Here is a tiny trained network, its code and every weight. The questions are about switching its units off for an input and a target symbol, where a switched-off unit gives its printed mean instead of its output.

import numpy as np


def w(rows, s, z=0):
    codes = np.array(rows[::2]) - 128.0
    scale = np.full(codes.shape[1], s)
    scale[-1] = z or s
    return codes * scale


def f(y):
    return np.maximum(y, 0)


def softmax(a):
    e = np.exp(a - a.max(-1, keepdims=True))
    return e / e.sum(-1, keepdims=True)


def log_softmax(a):
    a = a - a.max(-1, keepdims=True)
    return a - np.log(np.exp(a).sum(-1, keepdims=True))


def net(x, mask):
    ids = ['βγδεζηθλμξπστφψω'.index(c) for c in x.split()]
    T = len(ids)
    res = E[ids] + P[:T]
    q, k, v = (res @ M[0].T for M in (Q, K, V))
    z = softmax(np.where(np.tri(T) > 0, q @ k.T / 3**0.5, -1e9)) @ v
    res = res + np.where(mask[0], z, O[0][:, -1]) @ O[0][:, :-1]
    y = f(res @ A[0][:, :-1].T + A[0][:, -1])
    res = res + np.where(mask[1:13], y, B[0][:, -1]) @ B[0][:, :-1]
    return log_softmax(res[-1] @ U[:, :-1].T + U[:, -1])


Q, K, V, O, A, B = {}, {}, {}, {}, {}, {}
E = w([
[221,194,196,124],'β',
[147,106,196,20],'γ',
[111,57,176,44],'δ',
[154,216,166,136],'ε',
[176,167,175,178],'ζ',
[158,30,189,6],'η',
[188,122,177,223],'θ',
[182,165,175,171],'λ',
[109,89,153,87],'μ',
[180,166,167,179],'ξ',
[125,109,112,183],'π',
[163,191,156,166],'σ',
[49,45,87,218],'τ',
[85,115,157,73],'φ',
[184,115,52,61],'ψ',
[142,73,154,83],'ω',
],0.016)
P = w([
[59,138,254,94],'0',
[179,131,153,77],'1',
[169,131,151,88],'2',
[164,130,145,94],'3',
[165,134,139,92],'4',
[154,128,140,95],'5',
[152,127,142,104],'6',
[154,124,139,107],'7',
[152,120,133,105],'8',
[146,122,136,113],'9',
[145,121,136,115],'10',
[148,112,136,120],'11',
[139,114,135,120],'12',
],0.0087)
Q[0] = w([
[139,159,81,180],'head 1',
[148,205,74,123],'head 1',
[143,165,4,161],'head 1',
],0.019)
K[0] = w([
[212,124,5,155],'head 1',
[169,184,46,74],'head 1',
[158,118,1,99],'head 1',
],0.013)
V[0] = w([
[13,158,130,126],'head 1',
[93,27,72,218],'head 1',
[117,248,106,157],'head 1',
],0.013)
O[0] = w([
[107,133,253,84,116],'head 1',
[48,163,107,149,2],'head 1',
[106,61,153,202,48],'head 1',
],0.017,0.0066)
A[0] = w([
[120,192,196,216,203],'neuron 1',
[119,53,40,74,138],'neuron 2',
[72,148,171,136,102],'neuron 3',
[81,9,125,119,215],'neuron 4',
[131,63,177,44,2],'neuron 5',
[101,98,54,79,118],'neuron 6',
[248,168,194,175,108],'neuron 7',
[190,119,161,157,135],'neuron 8',
[86,162,111,75,97],'neuron 9',
[48,96,33,162,172],'neuron 10',
[130,107,51,179,123],'neuron 11',
[163,255,83,60,33],'neuron 12',
],0.0094,0.0095)
B[0] = w([
[180,120,2,109,160],'neuron 1',
[83,196,101,99,166],'neuron 2',
[178,121,120,158,151],'neuron 3',
[60,199,164,135,171],'neuron 4',
[176,128,96,223,209],'neuron 5',
[92,164,111,60,148],'neuron 6',
[67,157,69,157,253],'neuron 7',
[81,151,118,107,204],'neuron 8',
[99,57,143,137,162],'neuron 9',
[159,81,207,134,155],'neuron 10',
[142,83,212,133,163],'neuron 11',
[79,51,133,210,189],'neuron 12',
],0.0091,0.017)
U = w([
[118,230,21,218,90],'β',
[249,139,79,172,120],'γ',
[197,3,128,187,127],'δ',
[138,134,137,243,19],'ε',
[135,176,136,152,130],'ζ',
[104,27,38,142,2],'η',
[126,235,129,50,184],'θ',
[136,180,131,144,142],'λ',
[206,122,159,103,188],'μ',
[127,178,135,151,132],'ξ',
[149,161,150,108,178],'π',
[122,173,154,196,97],'σ',
[29,106,119,144,97],'τ',
[228,220,189,140,167],'φ',
[147,110,53,29,129],'ψ',
[171,85,117,96,171],'ω',
],0.0078,0.0065)

Each question gives the input, a string of symbols that net reads in full, and the target symbol t.
The units are the heads (3 rows each of Q, K, V and O) and the neurons (one row each of A and B). Each row of codes is followed by its name. A weight is (code - 128) times the scale printed after its matrix; where a second scale follows, it is the last column's (O, A, B and U).
mask holds one flag per unit, heads first, then neurons. A switched-off unit (its flag False) gives its mean, the last column of its rows in O or B, instead of its output. The means were averaged over made-up inputs and are rounded, as every weight is.
A unit's drop is (log p(t) with every unit on - log p(t) with that unit switched off) / (log p(t) with every unit on - log p(t) with every unit switched off).
The circuit of an input: a set's keep is (log p(t) with only the set's units on - log p(t) with every unit switched off) / (log p(t) with every unit on - log p(t) with every unit switched off). Starting from the 12 units with the biggest drops (on a tie, the unit counted first), units are removed one at a time, each time the one whose removal leaves the highest keep (on an exact tie, the one counted first), for as long as the keep stays at least 0.8.
circuit, biggest first: the units of the circuit, biggest drop first
most important unit: the unit with the biggest drop
k most important neurons: the k neurons with the biggest drops, biggest first
drop of u: that unit's drop, to one decimal
input γ θ τ μ θ δ δ θ σ θ ξ μ, target γ: circuit, biggest first => (head 1; neuron 5)
input ψ λ σ ξ φ θ ζ β ξ ψ η, target ψ: most important unit => head 1
input θ μ θ φ τ μ θ η φ φ ψ δ γ, target θ: 2 most important neurons => (neuron 12; neuron 5)
input β μ θ β θ π δ δ τ σ β ω, target β: 3 most important neurons => (neuron 7; neuron 4; neuron 2)
input ε β φ θ η δ θ γ, target ε: circuit, biggest first => (head 1; neuron 5; neuron 4; neuron 7)
input ε β ω ω ζ β θ φ φ τ δ η δ, target ε: circuit, biggest first => (head 1; neuron 5; neuron 4)
input φ θ ψ, target ψ: circuit, biggest first => (neuron 6; neuron 5; head 1)
input φ ω τ σ φ ω φ λ β φ, target φ: circuit, biggest first => (head 1; neuron 5)
input δ η δ λ ω μ φ φ τ σ σ η, target δ: circuit, biggest first => (head 1; neuron 12; neuron 5; neuron 9)
input η δ λ γ η ψ σ ζ δ γ τ φ μ, target η: 2 most important neurons => (neuron 12; neuron 9)
input ε ξ β θ π γ θ γ η ψ, target ψ: circuit, biggest first => (neuron 6; neuron 5)
input η λ δ θ ω, target η: 3 most important neurons => (neuron 12; neuron 9; neuron 4)
input σ σ λ ω δ φ β, target β: 4 most important neurons => (neuron 7; neuron 8; neuron 11; neuron 10)
input η θ σ τ τ θ γ, target η: most important unit => neuron 12
input θ τ γ τ λ θ φ, target θ: 2 most important neurons => (neuron 12; neuron 5)
input β ξ τ η ω λ θ μ ω δ ξ ψ φ, target β: 2 most important neurons => (neuron 7; neuron 4)
input δ θ β σ η φ δ μ, target δ: 2 most important neurons => (neuron 12; neuron 5)
input δ η θ, target β: 2 most important neurons => (neuron 7; neuron 10)
input ε δ γ π ω, target ε: drop of neuron 7 => 0.2
input θ η θ δ ε μ, target θ: drop of head 1 => 0.1
input δ ω β ε ξ δ δ μ π η τ τ, target τ: drop of neuron 10 => 0.2
